Below are the code and all the weights of a small trained network. Each question names an input and a class and asks about switching units off, where a switched-off unit gives its printed mean instead of its output.

import numpy as np


def w(rows, s, z=0):
    codes = np.array(rows[::2]) - 128.0
    scale = np.full(codes.shape[1], s)
    scale[-1] = z or s
    return codes * scale


def norm(h):
    return h / np.sqrt((h * h).mean(-1, keepdims=True) + 1e-5)


def f(y):
    return np.maximum(y, 0)


def log_softmax(a):
    a = a - a.max(-1, keepdims=True)
    return a - np.log(np.exp(a).sum(-1, keepdims=True))


def net(x, mask):
    res = np.array(x, float).reshape(1, 3) / 4 @ E
    u = 0
    for l in range(4):
        y = f(norm(res) @ A[l][:, :-1].T + A[l][:, -1])
        res = res + np.where(mask[u : u + 8], y, B[l][:, -1]) @ B[l][:, :-1]
        u += 8
    return log_softmax(norm(res)[-1] @ U[:, :-1].T + U[:, -1])


A, B = {}, {}
E = w([
[91,81,93,93,3,136,81,106,146,174,117],'x0',
[183,125,166,193,96,161,70,156,152,124,85],'x1',
[111,92,86,187,70,150,195,127,74,44,106],'x2',
],0.012)
A[0] = w([
[117,51,76,175,140,152,130,149,132,87,125,8],'0.n1',
[83,119,72,100,75,98,65,160,177,158,125,45],'0.n2',
[116,149,2,211,106,124,111,199,76,42,97,96],'0.n3',
[62,91,114,125,85,105,77,29,114,65,41,4],'0.n4',
[186,155,125,76,205,122,120,139,88,194,145,140],'0.n5',
[77,107,200,84,124,134,130,159,174,164,118,66],'0.n6',
[162,130,206,168,126,188,75,142,197,161,75,122],'0.n7',
[90,162,203,178,123,61,164,138,46,104,157,128],'0.n8',
],0.0062,0.0036)
B[0] = w([
[145,193,116,217,151,133,116,121,148,178,91,166],'0.n1',
[104,122,175,136,64,125,86,144,13,254,201,201],'0.n2',
[186,132,31,212,166,65,83,106,81,136,202,253],'0.n3',
[191,239,115,107,189,106,119,123,115,154,134,185],'0.n4',
[152,75,67,147,172,46,121,119,107,124,183,235],'0.n5',
[167,171,17,115,157,119,160,159,103,169,79,170],'0.n6',
[53,71,174,198,188,176,137,59,154,95,179,246],'0.n7',
[55,104,137,171,51,30,65,168,55,185,128,196],'0.n8',
],0.0064,0.0055)
A[1] = w([
[196,127,138,68,154,117,61,117,171,139,118,71],'1.n1',
[128,125,139,83,138,96,102,86,180,179,156,104],'1.n2',
[123,23,66,138,17,149,164,129,111,94,88,147],'1.n3',
[84,85,70,123,157,82,143,116,81,189,200,88],'1.n4',
[171,74,80,84,104,196,138,124,144,1,50,4],'1.n5',
[160,153,155,191,216,73,131,198,96,113,145,95],'1.n6',
[84,101,80,155,124,155,199,136,71,16,4,87],'1.n7',
[214,84,170,213,115,109,32,197,146,81,45,113],'1.n8',
],0.0087,0.004)
B[1] = w([
[123,167,39,201,117,130,187,121,147,189,98,155],'1.n1',
[137,144,73,181,134,39,89,145,122,96,77,184],'1.n2',
[99,124,48,123,175,95,93,149,99,226,64,191],'1.n3',
[156,26,164,169,116,186,153,106,207,41,158,249],'1.n4',
[96,254,140,150,117,124,167,65,146,140,150,130],'1.n5',
[169,167,134,83,22,193,125,184,96,133,76,236],'1.n6',
[143,209,139,127,227,91,161,91,162,213,142,174],'1.n7',
[45,106,190,157,225,204,183,36,197,127,107,209],'1.n8',
],0.009,0.011)
A[2] = w([
[133,66,163,74,156,47,165,197,74,69,105,3],'2.n1',
[122,176,50,193,200,175,71,175,169,137,124,192],'2.n2',
[64,94,95,18,147,71,243,142,105,58,224,61],'2.n3',
[160,140,176,125,153,78,73,148,254,177,128,74],'2.n4',
[117,79,192,183,117,197,176,87,128,50,188,127],'2.n5',
[109,117,113,127,38,189,57,75,89,146,101,191],'2.n6',
[93,228,88,156,114,138,157,144,56,68,116,150],'2.n7',
[122,170,197,64,139,137,152,175,77,63,77,36],'2.n8',
],0.0088,0.0036)
B[2] = w([
[68,255,106,139,120,111,118,108,50,191,92,146],'2.n1',
[127,130,101,81,78,52,181,103,113,99,220,248],'2.n2',
[20,143,224,185,206,240,143,47,147,186,16,174],'2.n3',
[113,148,37,150,178,94,242,93,61,95,100,179],'2.n4',
[186,120,124,62,101,127,9,117,235,66,207,219],'2.n5',
[125,85,99,70,105,180,116,229,131,120,91,186],'2.n6',
[131,147,99,80,192,33,166,140,115,165,101,168],'2.n7',
[138,147,186,65,61,160,114,189,115,185,63,145],'2.n8',
],0.0088,0.011)
A[3] = w([
[121,114,139,121,109,127,179,108,77,17,93,2],'3.n1',
[74,52,117,96,113,141,173,80,132,126,73,70],'3.n2',
[160,213,207,77,154,118,140,253,89,78,109,59],'3.n3',
[48,99,181,182,170,171,104,59,136,120,114,78],'3.n4',
[181,238,226,72,144,143,157,178,57,94,112,102],'3.n5',
[94,131,103,118,135,42,181,92,70,75,140,63],'3.n6',
[150,157,67,191,162,62,127,135,124,190,149,107],'3.n7',
[195,194,231,116,126,124,128,92,111,52,114,87],'3.n8',
],0.011,0.0077)
B[3] = w([
[167,169,60,160,170,114,81,183,145,186,147,129],'3.n1',
[107,155,228,159,162,135,124,117,96,134,93,187],'3.n2',
[89,3,117,140,15,127,86,160,46,157,108,172],'3.n3',
[71,122,215,81,189,235,148,76,213,104,140,219],'3.n4',
[33,71,52,87,32,120,77,191,84,229,79,190],'3.n5',
[108,209,51,215,123,66,114,160,177,97,199,219],'3.n6',
[206,215,155,140,146,94,153,152,82,60,164,254],'3.n7',
[97,95,96,130,125,143,182,116,96,203,62,185],'3.n8',
],0.011,0.0095)
U = w([
[160,228,65,210,195,47,200,101,95,114,197,167],'0',
[38,116,216,166,205,227,165,49,208,130,112,142],'1',
[56,89,102,104,37,111,85,200,47,218,70,169],'2',
[195,71,120,110,93,146,53,169,195,58,213,172],'3',
[182,124,233,2,148,43,167,114,78,49,38,6],'4',
[166,134,223,27,114,34,164,93,105,74,41,6],'5',
[189,151,224,46,87,46,148,57,96,84,23,6],'6',
],0.016,0.011)

Each question gives the input, the list of numbers given to net, and the class t.
The units are the neurons (one row each of A and B). Each row of codes is followed by its name. A weight is (code - 128) times the scale printed after its matrix; where a second scale follows, it is the last column's (A, B and U).
mask holds one flag per neuron, layer by layer. A switched-off neuron (its flag False) gives its mean, the last column of its row in B, instead of its output. The means were averaged over made-up inputs and are rounded, as every weight is.
A unit's drop is (log p(t) with every unit on - log p(t) with that unit switched off) / (log p(t) with every unit on - log p(t) with every unit switched off).
The circuit of an input: a set's keep is (log p(t) with only the set's units on - log p(t) with every unit switched off) / (log p(t) with every unit on - log p(t) with every unit switched off). Starting from the 12 units with the biggest drops (on a tie, the unit counted first), units are removed one at a time, each time the one whose removal leaves the highest keep (on an exact tie, the one counted first), for as long as the keep stays at least 0.8.
units of the circuit, in order: the units of the circuit, biggest drop first
top k neurons: the k neurons with the biggest drops, biggest first
k most important neurons of layer l: the k neurons of layer l with the biggest drops, biggest first
drop of u: that unit's drop, to one decimal
input [-7,3,-6], class 2: top 2 neurons	[1.n6 0.n3]
input [-1,-3,-1], class 3: units of the circuit, in order	[1.n4 2.n5]
input [-3,0,-3], class 3: top neuron	[0.n5]
input [8,8,-6], class 1: top 2 neurons	[1.n8 0.n7]
input [-4,-5,-3], class 1: top 3 neurons	[2.n3 0.n5 1.n4]
input [-3,3,-1], class 3: 2 most important neurons of layer 0	[0.n7 0.n4]
input [-4,0,1], class 2: top 2 neurons	[1.n6 0.n7]
input [7,7,-2], class 1: top 3 neurons	[1.n8 1.n6 0.n7]
input [5,6,7], class 0: top 2 neurons	[1.n4 1.n3]
input [-6,-2,5], class 2: 2 most important neurons of layer 1	[1.n6 1.n3]
input [6,1,-6], class 0: top 4 neurons	[1.n6 1.n2 2.n4 2.n5]
input [3,7,8], class 0: top 4 neurons	[1.n4 1.n3 2.n2 0.n3]
input [4,5,-4], class 1: 3 most important neurons of layer 1	[1.n7 1.n6 1.n3]
input [6,4,-8], class 0: top neuron	[1.n6]
input [-2,-1,-1], class 3: top 2 neurons	[1.n4 0.n5]
input [-2,0,-1], class 3: top 2 neurons	[1.n4 0.n5]
input [6,7,5], class 1: 2 most important neurons of layer 1	[1.n8 1.n6]
input [-3,-8,-7], class 1: top 3 neurons	[2.n3 1.n3 1.n4]
input [-8,6,-4], class 2: 2 most important neurons of layer 1	[1.n6 1.n4]
input [6,0,7], class 0: drop of 1.n6	0.1
input [-6,2,2], class 2: drop of 1.n6	1.1
input [-8,5,1], class 2: drop of 1.n6	1.3
input [-6,-4,5], class 2: 2 most important neurons of layer 1	[1.n6 1.n3]
